Below are the code and all the weights of a small trained network. Each question names an input and a target symbol and asks about switching units off, where a switched-off unit gives its printed mean instead of its output.

import numpy as np


def w(rows, s, z=0):
    codes = np.array(rows[::2]) - 128.0
    scale = np.full(codes.shape[1], s)
    scale[-1] = z or s
    return codes * scale


def f(y):
    return np.maximum(y, 0)


def softmax(a):
    e = np.exp(a - a.max(-1, keepdims=True))
    return e / e.sum(-1, keepdims=True)


def log_softmax(a):
    a = a - a.max(-1, keepdims=True)
    return a - np.log(np.exp(a).sum(-1, keepdims=True))


def net(x, mask):
    ids = ['ΘΞΠΨγζηφ'.index(c) for c in x.split()]
    T = len(ids)
    res = E[ids] + P[:T]
    r = res
    for j in range(2):
        rows = slice(3 * j, 3 * j + 3)
        q, k, v = (r @ M[0][rows].T for M in (Q, K, V))
        z = softmax(np.where(np.tri(T) > 0, q @ k.T / 3**0.5, -1e9)) @ v
        o = O[0][rows]
        res = res + np.where(mask[j], z, o[:, -1]) @ o[:, :-1]
    y = f(res @ A[0][:, :-1].T + A[0][:, -1])
    res = res + np.where(mask[2:18], y, B[0][:, -1]) @ B[0][:, :-1]
    return log_softmax(res[-1] @ U[:, :-1].T + U[:, -1])


Q, K, V, O, A, B = {}, {}, {}, {}, {}, {}
E = w([
[109,8,127],'Θ',
[136,146,159],'Ξ',
[186,130,70],'Π',
[194,182,85],'Ψ',
[134,147,105],'γ',
[113,172,114],'ζ',
[172,66,85],'η',
[80,99,106],'φ',
],0.013)
P = w([
[70,128,147],'0',
[245,142,117],'1',
[129,102,35],'2',
[238,129,116],'3',
[112,84,24],'4',
[237,112,118],'5',
[106,87,23],'6',
],0.013)
Q[0] = w([
[81,143,87],'h1',
[73,148,85],'h1',
[139,186,87],'h1',
[182,121,158],'h2',
[67,135,4],'h2',
[70,149,146],'h2',
],0.018)
K[0] = w([
[87,138,190],'h1',
[142,146,154],'h1',
[226,159,131],'h1',
[246,60,145],'h2',
[63,181,221],'h2',
[152,230,93],'h2',
],0.013)
V[0] = w([
[79,127,117],'h1',
[113,145,105],'h1',
[160,130,138],'h1',
[118,50,209],'h2',
[56,142,226],'h2',
[121,253,136],'h2',
],0.014)
O[0] = w([
[155,144,123,48],'h1',
[91,164,99,125],'h1',
[123,92,201,176],'h1',
[107,80,170,123],'h2',
[35,123,146,1],'h2',
[90,253,39,10],'h2',
],0.015,0.0056)
A[0] = w([
[200,119,107,178],'n1',
[136,221,41,110],'n2',
[18,179,7,79],'n3',
[147,57,74,89],'n4',
[27,58,30,148],'n5',
[220,133,128,128],'n6',
[127,154,55,188],'n7',
[2,142,161,208],'n8',
[142,197,218,109],'n9',
[124,25,155,127],'n10',
[131,112,43,168],'n11',
[173,60,7,165],'n12',
[121,68,211,5],'n13',
[188,135,150,85],'n14',
[172,105,194,113],'n15',
[157,174,58,158],'n16',
],0.0099,0.011)
B[0] = w([
[77,116,142,238],'n1',
[152,117,159,183],'n2',
[186,171,168,185],'n3',
[105,197,89,193],'n4',
[204,154,124,194],'n5',
[125,85,79,237],'n6',
[54,150,175,182],'n7',
[153,88,1,177],'n8',
[161,184,83,130],'n9',
[187,116,156,253],'n10',
[82,122,144,180],'n11',
[59,131,141,248],'n12',
[105,224,103,195],'n13',
[156,170,42,187],'n14',
[109,147,148,221],'n15',
[114,147,194,186],'n16',
],0.0088,0.02)
U = w([
[215,133,206,107],'Θ',
[98,159,20,73],'Ξ',
[6,71,166,178],'Π',
[120,178,214,80],'Ψ',
[126,202,103,128],'γ',
[193,216,120,77],'ζ',
[95,68,174,254],'η',
[176,62,72,110],'φ',
],0.011,0.0073)

Each question gives the input, a string of symbols that net reads in full, and the target symbol t.
The units are the heads (3 rows each of Q, K, V and O) and the neurons (one row each of A and B). Each row of codes is followed by its name. A weight is (code - 128) times the scale printed after its matrix; where a second scale follows, it is the last column's (O, A, B and U).
mask holds one flag per unit, heads first, then neurons. A switched-off unit (its flag False) gives its mean, the last column of its rows in O or B, instead of its output. The means were averaged over made-up inputs and are rounded, as every weight is.
A unit's drop is (log p(t) with every unit on - log p(t) with that unit switched off) / (log p(t) with every unit on - log p(t) with every unit switched off).
The circuit of an input: a set's keep is (log p(t) with only the set's units on - log p(t) with every unit switched off) / (log p(t) with every unit on - log p(t) with every unit switched off). Starting from the 12 units with the biggest drops (on a tie, the unit counted first), units are removed one at a time, each time the one whose removal leaves the highest keep (on an exact tie, the one counted first), for as long as the keep stays at least 0.8.
circuit, biggest first: the units of the circuit, biggest drop first
k most important neurons: the k neurons with the biggest drops, biggest first
which heads matter: for each layer, one digit per head in row order, 1 if its drop is at least 0.15 and else 0, layers parted by /
input Ψ Ψ γ, target Ψ: which heads matter : 01
input Π Π ζ Ξ Ψ η, target φ: 2 most important neurons : [n6; n14]
input Π γ Θ, target Π: circuit, biggest first : [n12; n14; n3]
input Θ Θ ζ φ ζ Θ, target Θ: circuit, biggest first : [h2; n10]
input Ψ Π Ψ φ, target Π: circuit, biggest first : [n5; n3]
input ζ ζ η, target ζ: circuit, biggest first : [h2; n3; n5]
input γ Π Ξ η Ψ γ, target φ: circuit, biggest first : [h2; n6]
input Θ Ψ Ψ, target Θ: circuit, biggest first : [h2; n10; n12]
input Ξ Π Π Π γ Θ φ, target Ξ: circuit, biggest first : [n8; h2]
input Θ Θ ζ, target Θ: circuit, biggest first : [h2; n10; n12; n1]
input Θ ζ Ψ Π Θ, target Θ: circuit, biggest first : [h2; n10; n5]
input γ Π Ψ Π η, target γ: circuit, biggest first : [h2; n6]
input η Θ Ψ, target η: circuit, biggest first : [h2]
input Θ Ψ φ, target Θ: 2 most important neurons : [n10; n6]
input η Ξ Θ γ γ, target η: circuit, biggest first : [n14; h2]
input Ψ Ψ Θ Θ Ψ ζ, target Θ: 2 most important neurons : [n10; n8]
input Ψ ζ Ψ Π, target Ξ: 2 most important neurons : [n14; n6]
input Π Ξ Ψ φ φ Π, target Ξ: 3 most important neurons : [n14; n10; n6]
input ζ Θ η Θ η Ψ Π, target ζ: 4 most important neurons : [n3; n5; n1; n8]
input η Ξ η Ψ φ φ, target φ: 3 most important neurons : [n7; n16; n6]
input η Ψ η Ψ Ξ ζ η, target η: 3 most important neurons : [n8; n14; n10]
input ζ Θ Ξ, target ζ: 2 most important neurons : [n3; n1]
input Ξ ζ Ξ, target Ξ: 3 most important neurons : [n8; n10; n16]
input Ξ Ψ Π η Θ, target Ξ: which heads matter : 11
